[128 = 0]

z209z913: [111,86,93,126,84,144,122,166,115,73,135,104,127,132,94,164,100,117,104,91,96,143,144,115,90,152,176]
z893z915: [114,125,121,141,169,128,152,142,86,70,102,104,170,92,112,112,146,159,153,153,131,156,184,129,119,123,146]
z893z915: [111,108,133,128,144,128,130,133,141,125,126,108,127,110,121,147,102,129,146,128,145,156,150,140,138,129,158]
z893z915: [114,87,117,135,145,111,120,152,110,103,140,123,116,109,103,127,122,131,147,106,141,156,162,134,119,97,169]
z203z129: [138,114,124,134,107,124,109,130,139,142,161,127,108,141,119,131,123,115,118,107,127,134,105,140,119,118,129]
z273z934: [133,129,119,115,124,131,136,120,135,135,131,114,138,140,115,129,118,132,138,133,125,129,125,134,129,151,128]
z562z635: [111,108,99,134,168,125,170,131,119,106,106,119,119,138,139,129,145,132,140,138,132,142,172,146,149,144,152]
z273z934: [115,118,118,126,147,107,142,130,128,144,130,143,114,160,140,123,137,107,141,130,127,120,132,135,144,127,141]
z81z687: [118,146,138,107,122,105,121,134,109,143,120,161,150,154,125,112,130,113,142,135,108,89,115,94,121,124,124]
z273z934: [143,121,95,134,140,149,162,111,140,117,120,103,112,132,133,130,144,147,118,132,135,144,145,159,144,160,120]
z203z129: [131,104,104,128,122,109,125,138,119,131,154,137,107,158,115,118,138,113,130,107,120,126,123,137,120,119,140]
z893z915: [111,148,146,156,104,187,140,133,151,89,87,105,130,96,178,185,114,125,67,141,115,139,130,121,132,161,123]
z81z687: [120,141,126,116,144,86,133,130,102,157,129,179,129,180,141,92,160,102,148,136,112,82,115,109,134,109,119]
z203z129: [132,129,154,121,143,132,116,110,159,155,139,96,141,94,110,136,91,145,160,140,163,162,129,149,142,128,133]
z209z913: [143,166,149,152,151,114,131,106,124,158,148,133,145,150,155,93,168,121,136,165,132,126,97,154,138,112,84]
z562z635: [86,135,164,169,166,97,125,147,118,135,151,119,159,154,159,129,134,80,153,167,126,157,122,154,135,100,153]
z81z687: [110,136,136,175,180,120,160,123,129,134,107,164,82,145,215,123,186,102,104,148,141,123,140,152,173,97,115]
z209z913: [101,114,144,150,148,135,132,140,138,113,116,115,120,104,152,156,115,118,125,134,142,157,151,139,142,118,156]
z203z129: [120,124,143,149,137,145,129,126,150,124,130,100,123,104,143,152,114,128,121,136,145,163,134,152,139,129,137]
z203z129: [109,150,161,90,138,127,129,114,153,160,106,108,177,118,113,145,73,132,174,160,138,127,129,114,144,162,141]
z562z635: [97,145,175,139,161,86,117,125,144,192,140,166,122,165,176,123,129,75,154,153,140,113,99,133,162,92,131]
z273z934: [98,121,191,158,153,74,74,148,130,171,194,124,151,131,122,119,104,81,178,142,151,169,98,153,122,55,158]
z273z934: [112,114,145,127,160,55,105,134,123,193,186,154,127,186,118,93,131,80,188,133,139,127,101,149,138,80,148]
z209z913: [121,119,103,133,69,124,104,175,72,64,168,96,196,160,63,124,122,112,120,117,62,135,111,107,47,146,152]
z209z913: [104,135,146,164,113,120,106,165,90,84,161,94,193,137,110,131,126,102,129,149,93,159,115,131,80,118,149]
z209z913: [127,113,85,138,128,131,155,144,95,81,126,115,137,152,116,119,156,131,118,126,101,132,150,134,110,148,139]
z273z934: [142,129,138,121,132,97,105,119,131,168,177,118,146,147,94,100,121,122,168,132,138,140,100,149,119,111,123]
z81z687: [127,120,129,95,121,125,123,120,149,155,117,140,113,126,118,139,99,130,141,113,139,111,128,112,141,138,137]
z203z129: [134,118,137,120,128,120,112,120,149,155,154,111,126,123,106,130,102,129,150,123,147,148,117,146,131,124,136]
z893z915: [127,171,144,157,133,144,145,117,125,120,130,97,177,146,153,125,148,121,119,178,109,140,106,150,124,155,99]
z562z635: [129,112,89,91,133,125,171,93,187,198,120,143,66,204,157,148,116,99,130,118,133,97,113,152,185,188,130]
z562z635: [115,150,176,118,158,90,108,119,132,184,120,183,120,127,157,107,131,110,157,140,151,96,114,106,155,78,117]
z273z934: [133,119,124,137,148,93,121,131,109,146,144,172,95,148,141,94,167,115,134,115,135,110,125,129,135,80,120]
z893z915: [121,137,127,147,152,128,144,136,98,91,121,107,166,117,124,113,149,141,139,155,122,148,151,137,118,128,130]
z562z635: [132,116,98,87,161,119,165,104,142,153,101,133,113,141,117,118,123,148,165,130,147,114,159,132,164,159,136]
z273z934: [150,121,104,143,143,143,151,109,139,122,137,99,113,125,128,121,147,150,123,132,143,155,138,169,139,143,115]
z81z687: [132,116,135,104,119,120,104,133,127,130,144,107,154,103,75,126,91,146,162,118,138,145,133,121,109,124,147]
z562z635: [104,121,132,191,119,140,125,162,109,75,153,97,143,138,153,150,146,94,90,138,101,169,123,154,101,118,147]
z81z687: [118,159,143,121,104,127,119,141,103,116,115,143,172,143,128,124,129,116,120,143,92,96,109,89,103,137,117]
z893z915: [132,143,126,101,152,128,149,112,120,128,94,130,151,111,117,112,129,159,156,147,138,115,154,114,141,145,119]
z562z635: [133,122,122,160,110,151,122,148,105,78,106,161,86,96,163,135,165,134,63,99,118,114,140,105,115,94,115]
z209z913: [123,128,152,91,84,123,82,145,125,132,135,130,161,104,77,141,72,130,144,108,118,115,113,81,93,123,146]
z203z129: [114,148,146,130,135,146,140,125,134,117,97,119,149,110,149,145,119,133,123,151,127,128,138,118,138,145,126]
z893z915: [135,101,110,67,144,112,131,120,129,145,92,164,97,97,92,116,106,165,165,94,157,98,171,90,147,120,146]
z81z687: [151,99,87,150,159,104,146,119,120,137,170,124,91,162,122,92,175,128,140,118,142,150,133,182,138,109,124]
z203z129: [141,165,157,110,80,143,100,119,141,151,125,142,146,127,130,137,107,123,106,128,111,94,81,94,112,139,95]
z81z687: [143,132,104,145,104,157,143,124,132,106,130,110,120,142,140,139,145,130,87,126,109,132,117,143,119,158,110]
z209z913: [114,125,143,125,180,130,151,113,147,140,83,142,101,90,162,135,127,146,144,140,169,132,170,130,176,116,136]
[107,127,132,167,135,127,131,153,103,89,143,101,160,137,134,132,141,109,123,148,108,159,133,145,108,123,145] => z209z913
[125,121,115,106,113,125,124,143,105,104,120,127,151,123,93,125,116,139,138,118,112,118,142,101,104,137,143] => z209z913
[164,132,113,68,111,134,125,98,144,157,116,129,130,110,77,113,101,174,154,112,143,103,128,107,130,156,109] => z562z635
[137,119,123,129,107,123,112,131,133,140,154,132,113,144,120,128,125,115,119,110,123,126,106,132,118,121,126] => z203z129
[151,149,133,151,99,125,109,119,135,154,180,121,133,172,134,114,147,103,108,134,109,128,67,154,110,127,93] => z209z913
[136,117,100,130,112,114,128,141,102,117,140,157,107,161,126,110,159,115,109,105,105,103,120,118,112,117,123] => z203z129
[154,147,126,132,124,135,125,121,104,112,115,152,125,106,132,100,164,156,109,125,127,106,129,110,118,107,91] => z203z129
[113,137,153,111,138,97,108,140,106,139,128,147,163,124,108,110,116,123,166,138,127,114,129,100,118,103,139] => z81z687
[127,149,166,133,103,117,91,127,145,167,164,129,145,145,130,132,107,98,129,135,122,125,75,128,117,115,116] => z562z635
[154,165,124,162,106,110,118,127,94,135,178,141,152,192,139,81,190,101,106,147,87,107,66,143,96,114,75] => z893z915
[124,162,184,149,116,114,86,131,129,154,166,119,173,128,129,121,116,105,139,154,125,140,79,131,108,99,112] => z209z913
[133,133,171,136,75,151,79,119,193,174,174,94,121,121,128,177,64,100,106,117,137,155,64,148,122,137,126] => z203z129
[118,120,113,73,207,90,176,97,137,179,83,155,118,139,124,98,127,151,208,149,169,105,180,127,191,140,143] => z562z635
[132,118,126,132,76,154,107,139,147,123,121,159,72,123,156,163,120,111,62,83,115,102,106,102,121,123,122] => z893z915
[126,145,138,98,114,121,121,123,130,149,121,138,152,141,114,126,108,124,144,134,117,102,113,103,124,144,124] => z203z129
[119,104,66,120,125,93,155,158,68,97,123,182,108,203,127,95,185,101,117,103,78,76,143,101,110,126,142] => z203z129
[119,120,117,127,147,123,146,127,128,126,126,113,135,139,125,128,127,127,145,139,130,140,143,142,137,143,142] => z562z635
[131,148,145,128,87,185,118,134,132,77,89,102,154,63,125,166,99,161,85,127,117,133,137,95,104,154,118] => z273z934
[136,127,121,114,130,96,119,129,109,151,138,171,113,155,123,96,150,118,139,114,123,94,117,111,127,101,119] => z273z934
[164,126,131,161,79,146,89,128,138,129,172,137,84,120,138,129,147,122,68,92,125,132,80,141,104,94,93] => z203z129
[160,121,105,126,120,112,116,127,101,126,148,157,105,133,108,87,166,144,122,102,126,109,121,123,111,96,104] => z203z129
[129,157,143,164,112,139,125,125,136,133,155,107,149,161,157,134,142,99,102,155,106,139,84,154,119,141,104] => z893z915
[132,142,141,122,148,102,129,106,147,183,166,107,156,168,117,109,120,112,174,159,138,142,98,164,141,139,120] => z893z915
[116,128,127,135,163,125,150,129,115,111,104,128,135,115,141,121,143,138,141,145,137,135,160,131,142,124,135] => z209z913
[119,116,140,152,158,103,122,129,135,150,164,117,123,140,134,119,133,108,153,138,147,160,123,167,140,100,141] => z273z934
[113,137,151,157,106,159,123,128,167,132,135,99,124,131,165,176,103,99,92,138,122,151,101,149,135,150,130] => z893z915
[126,138,148,112,149,108,121,120,125,153,118,152,132,117,128,111,127,134,155,136,145,113,132,113,141,106,123] => z562z635

z486-z769: [115,154,133,161,107,103,114,159,145,139,92,117,121,133,90,134,111,131,156,148,149,105,138,126,191,143,133]
z130-z124: [91,122,128,121,102,115,89,111,155,88,125,121,208,118,141,97,131,151,118,180,135,126,131,143,143,130,189]
z646-z535: [100,88,122,122,123,153,120,139,133,108,143,85,101,78,89,133,135,56,103,95,196,100,142,83,111,114,64]
z705-z441: [132,150,120,132,120,122,128,119,142,124,127,125,104,87,122,118,142,116,139,105,99,88,148,134,176,121,118]
z705-z441: [141,110,100,120,137,125,108,131,123,116,149,130,124,108,145,134,170,117,115,126,113,160,117,164,94,108,122]
z130-z124: [138,128,107,145,117,98,96,147,138,140,140,135,108,122,138,119,152,124,135,145,118,149,139,165,163,123,126]
z705-z441: [113,107,162,96,113,113,116,96,135,135,122,128,152,163,131,112,120,115,110,98,133,137,127,105,119,91,130]
z705-z441: [151,147,117,120,133,156,160,91,116,133,135,144,136,142,129,153,132,151,138,83,114,142,135,162,120,137,108]
z999-z554: [138,141,122,116,138,120,132,108,130,115,124,129,139,135,134,136,132,147,138,127,124,125,102,153,111,114,150]
z999-z554: [114,92,134,130,109,135,132,159,117,149,142,134,115,114,130,112,137,98,88,129,134,156,141,90,116,136,106]
z646-z535: [138,138,119,139,139,115,133,149,127,131,121,122,98,122,118,139,127,126,140,139,140,117,105,131,125,126,130]
z705-z441: [132,122,116,160,129,126,123,167,122,149,146,138,115,145,140,123,113,142,134,182,152,157,136,135,140,168,130]
z486-z769: [136,120,122,130,130,139,153,141,118,143,155,141,95,98,148,108,132,120,107,131,111,125,134,107,127,144,119]
z999-z554: [139,142,115,148,148,142,140,142,122,128,140,131,114,125,138,132,112,147,146,160,134,119,130,135,133,161,132]
z486-z769: [123,130,143,111,123,122,131,137,115,120,67,119,150,138,84,172,153,115,117,84,106,144,91,120,78,89,130]
z999-z554: [139,139,125,140,119,143,108,140,117,137,102,138,129,119,109,157,168,110,135,80,54,152,176,149,152,123,87]
z130-z124: [110,129,176,111,96,99,162,129,127,162,86,136,132,163,101,120,103,127,106,101,139,123,97,73,128,109,148]
z646-z535: [105,106,137,130,106,142,106,140,127,124,121,127,158,116,120,122,144,106,105,123,110,148,164,110,134,132,113]
z646-z535: [131,145,141,160,136,148,146,181,107,146,92,130,103,120,100,153,118,120,138,131,94,118,146,90,139,160,109]
z705-z441: [116,130,132,115,142,135,120,124,130,90,97,101,147,109,102,150,136,114,131,116,128,99,106,116,94,103,135]
z486-z769: [140,120,116,127,150,151,120,103,128,120,181,137,127,126,176,104,119,139,135,149,121,128,160,143,134,149,121]
z646-z535: [109,133,140,129,105,130,156,147,125,131,93,122,132,106,90,137,129,117,108,111,132,113,113,92,126,130,132]
z646-z535: [135,124,70,146,124,113,115,168,132,108,133,109,102,71,103,153,179,111,123,144,162,143,92,177,109,120,121]
z705-z441: [111,125,110,160,113,90,98,160,158,129,162,123,113,107,153,76,108,139,137,222,177,108,135,134,192,159,166]
z130-z124: [141,185,131,121,144,130,141,56,150,105,132,140,169,154,159,114,89,200,180,145,110,79,133,172,174,146,182]
z999-z554: [127,166,134,127,135,120,145,136,123,106,35,95,145,151,39,211,129,132,160,82,157,107,64,138,88,96,132]
z646-z535: [106,89,159,101,127,154,108,99,127,120,148,123,153,133,146,103,122,94,101,102,116,130,172,83,116,113,101]
z130-z124: [123,133,128,129,121,108,102,120,142,122,121,125,147,145,128,125,128,138,141,141,136,132,127,151,145,118,145]
z130-z124: [134,113,158,114,132,132,128,106,118,158,131,135,128,198,129,137,103,123,132,93,148,158,140,117,115,116,96]
z705-z441: [115,83,140,111,103,75,81,114,151,154,160,122,118,180,141,95,121,102,115,131,204,165,123,135,140,87,116]
z646-z535: [119,124,134,119,130,98,103,146,132,108,95,118,143,118,121,131,150,121,121,144,106,127,92,125,102,93,165]
z705-z441: [123,130,113,140,134,128,119,152,131,107,133,127,135,88,144,113,139,136,123,177,107,116,123,128,127,144,160]
z705-z441: [123,103,139,99,124,92,112,129,135,130,117,106,87,111,107,126,154,70,106,80,142,114,96,102,104,58,106]
z130-z124: [86,140,149,155,76,134,148,126,145,143,120,143,205,171,122,99,66,188,127,194,187,137,153,113,188,204,178]
z999-z554: [141,160,107,100,105,118,157,71,142,115,128,141,138,89,129,125,164,146,123,70,93,108,111,175,146,100,145]
z130-z124: [109,97,123,127,124,159,125,140,118,113,137,119,159,120,121,136,132,117,102,139,156,155,133,113,88,145,117]
z486-z769: [129,126,181,102,137,122,140,120,116,145,106,145,121,138,150,103,118,117,110,103,45,108,134,64,120,101,143]
z999-z554: [123,126,141,92,102,104,140,107,126,127,85,130,157,139,98,149,160,123,102,70,115,151,81,134,88,73,144]
z646-z535: [126,150,113,153,129,117,121,161,133,118,95,110,120,115,91,156,132,130,151,146,146,113,110,142,139,135,134]
z130-z124: [128,115,109,144,169,154,83,148,124,92,122,84,119,130,94,179,131,94,161,130,176,124,136,143,93,122,78]
z130-z124: [133,138,128,143,130,145,169,153,116,144,130,134,89,92,122,123,120,120,119,126,114,102,133,92,139,156,115]
z705-z441: [122,134,155,101,108,119,112,83,143,130,110,124,128,123,114,121,145,94,129,47,83,101,165,118,169,79,97]
z646-z535: [104,138,145,132,112,101,85,115,155,114,100,113,173,164,113,124,108,142,154,151,154,117,137,141,167,119,156]
z130-z124: [131,144,118,120,157,137,122,115,133,85,116,105,130,96,120,144,136,124,147,126,117,83,110,135,107,110,138]
z646-z535: [132,141,120,129,128,144,113,84,139,118,149,136,167,157,147,126,115,160,154,131,134,137,162,173,156,147,129]
z999-z554: [129,160,150,121,96,113,155,95,136,154,109,155,150,156,129,115,114,163,134,101,98,124,138,135,177,132,151]
z999-z554: [148,162,109,134,141,137,126,100,136,114,133,130,126,117,134,138,134,147,163,114,100,105,148,172,161,134,123]
z486-z769: [116,124,108,118,110,158,141,97,140,106,170,132,138,54,150,91,148,119,103,114,106,100,168,127,158,145,120]
z486-z769: [136,157,87,132,118,149,147,106,133,104,106,104,128,98,64,189,157,121,150,60,167,115,118,184,130,120,84]
z999-z554: [126,96,133,120,126,135,119,141,114,139,131,127,125,143,123,139,142,102,105,108,136,168,129,116,91,114,99]
z999-z554: [143,124,110,97,117,125,147,100,121,124,130,140,135,110,129,142,175,126,101,74,103,157,97,161,86,91,127]
z486-z769: [105,102,161,124,110,139,94,118,130,138,129,133,166,164,136,111,115,114,118,122,117,153,183,103,148,131,110]
z486-z769: [152,158,144,131,153,101,152,132,126,149,118,135,77,145,138,122,100,143,155,135,112,89,100,113,142,121,147]
z486-z769: [127,120,116,136,129,120,120,146,127,126,130,125,132,136,126,135,131,134,126,155,155,149,108,141,110,133,138]
z486-z769: [129,96,106,109,128,133,127,102,129,122,177,129,144,143,153,119,132,135,108,138,187,168,108,157,86,125,127]
[113,134,152,156,106,117,77,149,144,148,110,125,117,130,115,112,125,97,150,120,87,112,210,110,223,133,93] => z705-z441
[141,113,130,119,140,142,141,106,117,146,154,133,121,178,136,141,107,133,132,110,173,159,126,137,101,132,99] => z999-z554
[150,133,108,136,129,132,191,130,114,160,171,162,111,145,164,112,103,179,116,168,163,156,93,142,110,176,156] => z705-z441
[138,138,130,130,101,136,159,117,121,162,138,161,126,128,139,116,135,142,114,98,90,149,156,134,161,148,117] => z999-z554
[126,133,133,102,120,113,126,98,142,116,120,116,114,98,116,122,149,100,123,76,112,92,123,123,138,82,118] => z705-z441
[165,158,95,154,158,172,164,128,107,136,139,132,97,136,113,179,120,148,166,106,141,134,139,170,124,170,81] => z999-z554
[122,120,126,133,139,135,101,138,130,113,117,103,122,124,104,149,134,99,140,116,145,119,139,125,122,115,98] => z999-z554
[140,131,124,149,134,148,130,160,106,146,98,122,110,152,83,185,137,111,142,92,134,160,137,136,113,135,74] => z486-z769
[136,145,151,121,130,92,105,106,145,141,120,132,113,158,140,109,114,130,154,119,107,104,138,132,174,100,137] => z130-z124
[117,120,115,127,120,145,131,148,121,105,122,129,146,69,130,123,162,119,98,137,84,128,129,117,108,134,142] => z486-z769
[136,115,85,144,132,123,108,173,119,115,117,109,113,106,92,175,174,106,125,130,161,167,95,169,84,115,105] => z130-z124
[125,116,105,120,112,124,146,115,137,127,164,129,121,104,138,109,133,129,108,133,174,130,112,141,126,132,131] => z486-z769
[106,119,147,100,116,95,125,101,152,116,124,107,131,129,119,104,111,114,119,122,177,90,94,102,127,89,150] => z705-z441
[141,143,119,149,122,126,133,148,127,149,132,137,86,102,126,124,139,117,136,118,96,117,156,130,173,141,104] => z705-z441
[116,117,165,124,118,140,146,131,113,150,126,158,168,166,159,101,98,158,104,159,96,155,141,87,118,158,163] => z705-z441
[139,132,89,133,153,137,128,127,133,95,175,132,126,76,177,100,139,153,129,190,115,110,117,156,118,152,167] => z486-z769
[121,126,137,127,112,112,128,140,130,136,127,146,140,115,151,98,136,139,107,153,87,135,128,115,140,132,164] => z999-z554
[154,135,104,155,134,143,151,151,109,159,136,137,96,157,109,168,124,138,144,118,165,168,126,160,122,159,86] => z130-z124
[117,115,127,119,98,70,73,130,149,129,108,125,156,157,121,124,156,126,125,137,141,168,106,168,136,82,155] => z130-z124
[142,157,148,119,148,129,150,98,131,132,125,133,106,132,140,118,102,139,152,109,97,77,133,112,153,124,134] => z130-z124
[140,128,107,142,148,143,123,155,113,117,124,126,126,119,125,155,145,131,133,145,118,148,119,147,96,140,124] => z486-z769
[135,118,120,123,100,101,109,100,147,157,175,150,115,141,165,86,136,130,123,122,131,153,160,162,183,121,119] => z705-z441
